Below are the code and all the weights of a small trained network. Each question names an input and a class and asks about switching units off, where a switched-off unit gives its printed mean instead of its output.

import numpy as np


def w(rows, s, z=0):
    codes = np.array(rows[::2]) - 128.0
    scale = np.full(codes.shape[1], s)
    scale[-1] = z or s
    return codes * scale


def f(y):
    return np.maximum(y, 0)


def log_softmax(a):
    a = a - a.max(-1, keepdims=True)
    return a - np.log(np.exp(a).sum(-1, keepdims=True))


def net(x, mask):
    res = np.array(x, float).reshape(1, 8) / 4 @ E
    y = f(res @ A[0][:, :-1].T + A[0][:, -1])
    res = res + np.where(mask, y, B[0][:, -1]) @ B[0][:, :-1]
    return log_softmax(res[-1] @ U[:, :-1].T + U[:, -1])


A, B = {}, {}
E = w([
[91,51,143,44,249,54,55,49],'x0',
[133,127,125,119,130,130,129,130],'x1',
[40,207,182,78,44,101,23,97],'x2',
[126,189,112,98,118,30,236,108],'x3',
[117,118,131,115,121,135,138,130],'x4',
[254,124,229,111,108,94,137,161],'x5',
[128,136,128,154,135,119,119,124],'x6',
[189,77,75,138,27,119,119,6],'x7',
],0.0074)
A[0] = w([
[73,170,118,115,132,61,197,106,85],'N0',
[150,77,115,100,209,82,115,80,84],'N1',
[165,183,110,125,103,143,121,187,144],'N2',
[84,135,71,110,178,124,110,85,152],'N3',
[107,160,123,133,149,74,220,118,172],'N4',
[195,103,93,148,195,173,183,131,71],'N5',
[86,95,109,83,158,108,127,107,78],'N6',
[101,64,155,147,153,245,69,157,167],'N7',
[149,109,121,144,111,137,135,81,37],'N8',
[84,147,174,179,192,80,147,139,162],'N9',
[116,87,171,144,173,127,72,88,145],'N10',
[111,148,141,88,152,159,141,199,49],'N11',
[107,71,146,102,178,43,116,87,51],'N12',
[53,122,54,159,116,199,150,133,191],'N13',
[223,107,203,125,121,122,89,149,97],'N14',
[116,97,74,182,177,110,170,108,184],'N15',
[93,218,139,125,110,110,55,73,83],'N16',
[198,81,79,160,198,154,183,137,68],'N17',
[112,176,137,107,159,146,127,128,114],'N18',
[110,70,176,159,140,156,158,111,119],'N19',
[132,201,94,198,82,196,160,134,62],'N20',
[119,167,162,126,209,137,115,149,38],'N21',
[203,102,58,138,89,85,132,37,103],'N22',
[133,149,127,85,107,54,158,112,82],'N23',
[213,101,188,96,109,100,166,184,207],'N24',
[152,104,116,115,36,130,83,40,72],'N25',
[84,137,237,108,39,114,85,145,70],'N26',
[148,131,147,145,146,209,47,102,57],'N27',
[109,128,94,168,79,201,121,167,127],'N28',
[131,178,111,82,186,111,129,241,160],'N29',
[100,151,157,151,135,110,105,178,88],'N30',
[125,172,136,122,154,64,197,99,3],'N31',
[139,125,107,149,65,157,178,172,26],'N32',
],0.011,0.0061)
B[0] = w([
[175,174,105,185,58,147,85,44,193],'N0',
[137,199,147,95,142,128,207,150,202],'N1',
[154,153,160,97,156,123,160,118,190],'N2',
[161,106,169,130,170,86,137,124,196],'N3',
[144,102,109,162,70,140,116,75,213],'N4',
[55,143,48,100,91,111,80,185,207],'N5',
[163,152,119,117,166,114,169,145,170],'N6',
[171,154,119,179,2,144,123,44,225],'N7',
[95,124,124,114,166,180,124,144,151],'N8',
[58,100,165,143,122,156,139,112,190],'N9',
[164,185,150,96,130,124,181,112,194],'N10',
[89,119,139,158,154,185,92,138,164],'N11',
[166,222,138,74,177,155,181,146,194],'N12',
[169,41,149,172,220,22,101,105,231],'N13',
[154,83,99,155,208,74,79,81,214],'N14',
[102,80,132,130,94,91,118,153,211],'N15',
[55,102,43,63,98,66,109,204,205],'N16',
[123,103,71,70,47,119,110,227,219],'N17',
[133,83,147,129,155,157,111,131,155],'N18',
[111,160,137,114,61,111,113,176,157],'N19',
[147,209,152,84,205,135,194,169,213],'N20',
[95,144,113,155,172,184,136,137,162],'N21',
[83,68,199,160,166,241,110,148,233],'N22',
[136,131,85,162,113,142,97,96,178],'N23',
[120,98,170,174,160,49,95,115,246],'N24',
[90,75,144,141,170,191,145,158,226],'N25',
[116,111,83,73,123,100,103,197,215],'N26',
[185,203,100,146,64,148,108,100,176],'N27',
[141,156,143,121,147,101,171,94,205],'N28',
[112,89,169,126,141,192,97,100,217],'N29',
[81,112,129,103,162,149,107,132,160],'N30',
[175,196,55,167,61,190,80,99,163],'N31',
[182,191,134,99,157,143,185,163,181],'N32',
],0.0082,0.011)
U = w([
[183,198,146,102,147,136,191,189,88],'0',
[86,95,62,96,52,98,89,249,93],'1',
[75,65,173,173,136,254,111,158,96],'2',
[194,157,89,191,22,159,92,78,115],'3',
[129,88,170,145,92,87,139,145,254],'4',
[163,67,131,184,182,24,88,129,102],'5',
],0.0097,0.016)

Each question gives the input, the list of numbers given to net, and the class t.
The units are the neurons (one row each of A and B). Each row of codes is followed by its name. A weight is (code - 128) times the scale printed after its matrix; where a second scale follows, it is the last column's (A, B and U).
mask holds one flag per neuron, in row order. A switched-off neuron (its flag False) gives its mean, the last column of its row in B, instead of its output. The means were averaged over made-up inputs and are rounded, as every weight is.
A unit's drop is (log p(t) with every unit on - log p(t) with that unit switched off) / (log p(t) with every unit on - log p(t) with every unit switched off).
The circuit of an input: a set's keep is (log p(t) with only the set's units on - log p(t) with every unit switched off) / (log p(t) with every unit on - log p(t) with every unit switched off). Starting from the 12 units with the biggest drops (on a tie, the unit counted first), units are removed one at a time, each time the one whose removal leaves the highest keep (on an exact tie, the one counted first), for as long as the keep stays at least 0.8.
circuit, biggest first: the units of the circuit, biggest drop first
unit that matters most: the unit with the biggest drop
top k neurons: the k neurons with the biggest drops, biggest first
drop when u is switched off: that unit's drop, to one decimal
input [2,-4,-4,-6,-1,-4,-8,-5], class 4: circuit, biggest first -> N22
input [8,7,-7,-3,-1,7,-8,2], class 0: top 2 neurons -> N1, N12
input [-8,-4,8,6,6,-2,-5,4], class 0: top 2 neurons -> N20, N32
input [-4,-8,-1,7,3,8,-5,-3], class 5: top 2 neurons -> N24, N7
input [-2,-2,5,1,2,-6,4,-1], class 5: top 2 neurons -> N13, N17
input [1,0,-5,2,8,0,-3,-1], class 1: top 2 neurons -> N17, N5
input [-2,-3,-2,-3,-8,6,-2,-6], class 2: top 2 neurons -> N13, N29
input [2,6,7,6,-2,-8,-5,2], class 5: top 2 neurons -> N3, N13
input [4,-6,3,-2,-3,-7,-3,-3], class 5: top 4 neurons -> N13, N3, N17, N22
input [7,-2,-3,-1,-3,8,7,-8], class 2: top 4 neurons -> N29, N9, N21, N13
input [-2,1,7,-8,-6,-7,3,-2], class 3: top 2 neurons -> N7, N27
input [-3,-5,-7,5,-4,8,-7,3], class 5: top 4 neurons -> N24, N14, N16, N26
input [5,-4,-7,1,-8,7,7,-2], class 1: top 3 neurons -> N17, N5, N13
input [-2,-3,-7,-7,6,1,6,-4], class 1: top neuron -> N17
input [-8,-2,5,-8,-7,-6,1,-7], class 0: top 2 neurons -> N20, N28
input [1,-1,4,3,-6,-7,-5,-1], class 5: circuit, biggest first -> N13, N3
input [-4,3,-1,-7,8,0,-7,0], class 3: drop when N7 is switched off -> 0.5
input [0,7,2,-1,-5,-7,2,0], class 5: drop when N13 is switched off -> 0.4
input [6,-3,3,-1,0,-2,3,0], class 0: drop when N12 is switched off -> 0.1
input [-2,5,4,7,5,-5,1,0], class 3: drop when N0 is switched off -> 0.4
input [-3,-2,2,-7,6,4,4,-5], class 3: unit that matters most -> N7
